Below are the code and all the weights of a small trained network. Each question names an input and a target symbol and asks about switching units off, where a switched-off unit gives its printed mean instead of its output.

import numpy as np


def w(rows, s, z=0):
    codes = np.array(rows[::2]) - 128.0
    scale = np.full(codes.shape[1], s)
    scale[-1] = z or s
    return codes * scale


def norm(h):
    return h / np.sqrt((h * h).mean(-1, keepdims=True) + 1e-5)


def f(y):
    return np.maximum(y, 0)


def softmax(a):
    e = np.exp(a - a.max(-1, keepdims=True))
    return e / e.sum(-1, keepdims=True)


def log_softmax(a):
    a = a - a.max(-1, keepdims=True)
    return a - np.log(np.exp(a).sum(-1, keepdims=True))


def net(x, mask):
    ids = ['αγζηθλπτφψω'.index(c) for c in x.split()]
    T = len(ids)
    res = E[ids] + P[:T]
    q, k, v = (norm(res) @ M[0].T for M in (Q, K, V))
    z = softmax(np.where(np.tri(T) > 0, q @ k.T / 3**0.5, -1e9)) @ v
    res = res + np.where(mask[0], z, O[0][:, -1]) @ O[0][:, :-1]
    y = f(norm(res) @ A[0][:, :-1].T + A[0][:, -1])
    res = res + np.where(mask[1:17], y, B[0][:, -1]) @ B[0][:, :-1]
    return log_softmax(norm(res)[-1] @ U[:, :-1].T + U[:, -1])


Q, K, V, O, A, B = {}, {}, {}, {}, {}, {}
E = w([
[48,174,53,143,78],'α',
[121,150,114,142,96],'γ',
[133,156,53,163,60],'ζ',
[2,42,111,65,78],'η',
[131,124,109,109,98],'θ',
[83,236,141,171,247],'λ',
[95,128,34,131,114],'π',
[59,98,199,74,208],'τ',
[58,205,40,175,115],'φ',
[5,213,135,100,243],'ψ',
[101,171,45,133,131],'ω',
],0.009)
P = w([
[170,115,149,96,129],'0',
[2,174,113,216,75],'1',
[78,152,49,107,172],'2',
[159,94,132,136,164],'3',
[72,145,161,187,78],'4',
[88,138,67,109,165],'5',
[198,211,132,113,145],'6',
],0.019)
Q[0] = w([
[81,62,98,88,174],'head 0',
[93,79,98,154,80],'head 0',
[121,250,125,17,73],'head 0',
],0.014)
K[0] = w([
[53,170,166,19,132],'head 0',
[62,162,188,112,72],'head 0',
[52,43,108,239,246],'head 0',
],0.012)
V[0] = w([
[46,239,83,98,164],'head 0',
[145,215,186,146,247],'head 0',
[43,18,186,56,166],'head 0',
],0.012)
O[0] = w([
[144,156,177,45,122,253],'head 0',
[96,5,221,125,158,25],'head 0',
[100,98,29,80,73,24],'head 0',
],0.014,0.0053)
A[0] = w([
[168,160,183,241,112,44],'neuron 0',
[153,19,115,242,105,244],'neuron 1',
[8,133,146,187,119,132],'neuron 2',
[144,122,82,108,126,205],'neuron 3',
[105,121,56,123,194,95],'neuron 4',
[90,183,125,127,109,112],'neuron 5',
[116,124,153,60,217,147],'neuron 6',
[126,130,100,229,92,158],'neuron 7',
[78,78,189,89,128,85],'neuron 8',
[68,141,172,151,176,139],'neuron 9',
[170,81,183,139,185,2],'neuron 10',
[142,6,143,122,87,103],'neuron 11',
[167,70,96,81,111,173],'neuron 12',
[140,125,208,163,111,5],'neuron 13',
[8,154,152,103,57,142],'neuron 14',
[116,141,170,155,217,170],'neuron 15',
],0.017,0.0061)
B[0] = w([
[10,86,135,124,50,240],'neuron 0',
[118,249,154,57,205,199],'neuron 1',
[149,197,246,54,198,194],'neuron 2',
[121,83,106,130,175,185],'neuron 3',
[155,86,67,138,82,161],'neuron 4',
[128,106,151,151,128,231],'neuron 5',
[184,68,78,178,79,210],'neuron 6',
[164,39,220,172,126,239],'neuron 7',
[209,187,86,228,208,164],'neuron 8',
[138,130,148,173,90,183],'neuron 9',
[180,71,46,26,92,142],'neuron 10',
[21,129,84,88,88,143],'neuron 11',
[76,144,139,153,196,155],'neuron 12',
[235,172,213,48,120,145],'neuron 13',
[59,120,240,172,179,254],'neuron 14',
[64,135,100,118,70,200],'neuron 15',
],0.012,0.01)
U = w([
[99,191,225,83,197,55],'α',
[212,102,183,80,64,164],'γ',
[191,244,101,136,141,114],'ζ',
[51,153,69,67,147,149],'η',
[184,86,143,29,169,158],'θ',
[209,74,108,208,113,122],'λ',
[127,113,62,116,104,253],'π',
[99,39,109,105,177,148],'τ',
[76,150,137,210,60,130],'φ',
[177,126,132,194,255,27],'ψ',
[133,90,114,67,51,175],'ω',
],0.0096,0.0029)

Each question gives the input, a string of symbols that net reads in full, and the target symbol t.
The units are the heads (3 rows each of Q, K, V and O) and the neurons (one row each of A and B). Each row of codes is followed by its name. A weight is (code - 128) times the scale printed after its matrix; where a second scale follows, it is the last column's (O, A, B and U).
mask holds one flag per unit, heads first, then neurons. A switched-off unit (its flag False) gives its mean, the last column of its rows in O or B, instead of its output. The means were averaged over made-up inputs and are rounded, as every weight is.
A unit's drop is (log p(t) with every unit on - log p(t) with that unit switched off) / (log p(t) with every unit on - log p(t) with every unit switched off).
The circuit of an input: a set's keep is (log p(t) with only the set's units on - log p(t) with every unit switched off) / (log p(t) with every unit on - log p(t) with every unit switched off). Starting from the 12 units with the biggest drops (on a tie, the unit counted first), units are removed one at a time, each time the one whose removal leaves the highest keep (on an exact tie, the one counted first), for as long as the keep stays at least 0.8.
circuit, biggest first: the units of the circuit, biggest drop first
most important unit: the unit with the biggest drop
top k neurons: the k neurons with the biggest drops, biggest first
drop of u: that unit's drop, to one decimal
input ψ α θ α γ α, target ψ: top 3 neurons	[neuron 8; neuron 0; neuron 6]
input γ η ζ γ γ θ, target η: circuit, biggest first	[head 0; neuron 7]
input α γ ζ γ φ γ, target γ: top 4 neurons	[neuron 6; neuron 0; neuron 1; neuron 8]
input ζ γ γ π, target φ: circuit, biggest first	[head 0; neuron 0]
input π ψ θ ζ, target λ: circuit, biggest first	[head 0; neuron 7; neuron 14]
input γ ζ ψ ζ η ζ, target η: circuit, biggest first	[neuron 7; head 0]
input α γ ψ, target ψ: top 3 neurons	[neuron 8; neuron 6; neuron 0]
input ζ τ γ, target τ: top 3 neurons	[neuron 6; neuron 1; neuron 2]
input ζ ψ ζ ζ φ ζ φ, target φ: top neuron	[neuron 0]
input η ζ γ ψ α ζ θ, target τ: circuit, biggest first	[head 0; neuron 11; neuron 8]
input α ζ ζ θ φ ζ, target ζ: circuit, biggest first	[neuron 0; neuron 7; neuron 14]
input ζ φ ψ α, target φ: top 3 neurons	[neuron 0; neuron 14; neuron 15]
input γ α θ ψ π ζ, target ψ: circuit, biggest first	[head 0; neuron 8; neuron 0]
input γ π θ ω ζ γ, target γ: circuit, biggest first	[head 0; neuron 6; neuron 1]
input η ζ γ θ π ζ, target η: top 2 neurons	[neuron 7; neuron 6]
input α ζ π α α ζ α, target ζ: most important unit	neuron 14
input ω α ζ ζ ψ π, target ψ: top 3 neurons	[neuron 8; neuron 0; neuron 12]
input ζ ω ζ ζ ζ θ, target θ: top 3 neurons	[neuron 0; neuron 6; neuron 7]
input θ ψ η π, target ψ: top 2 neurons	[neuron 1; neuron 7]
input α ζ λ π α ζ, target λ: top neuron	[neuron 6]
input ζ ω φ ζ, target φ: circuit, biggest first	[neuron 0; head 0]
input τ α α α, target η: top 2 neurons	[neuron 11; neuron 1]
input ζ θ ω ω α τ, target τ: top 2 neurons	[neuron 6; neuron 1]
input ω ζ φ, target φ: top 4 neurons	[neuron 6; neuron 2; neuron 1; neuron 7]
input ω θ τ ζ, target ω: top 2 neurons	[neuron 10; neuron 0]
input ζ λ η α ψ ζ γ, target ζ: drop of head 0	0.2
input ζ π α ζ θ η, target η: most important unit	head 0
input γ π ζ, target ζ: drop of head 0	0.8
input τ α ζ η η φ, target η: drop of neuron 7	0.3
input ψ ζ φ ω ζ α φ, target ω: drop of neuron 5	0.0
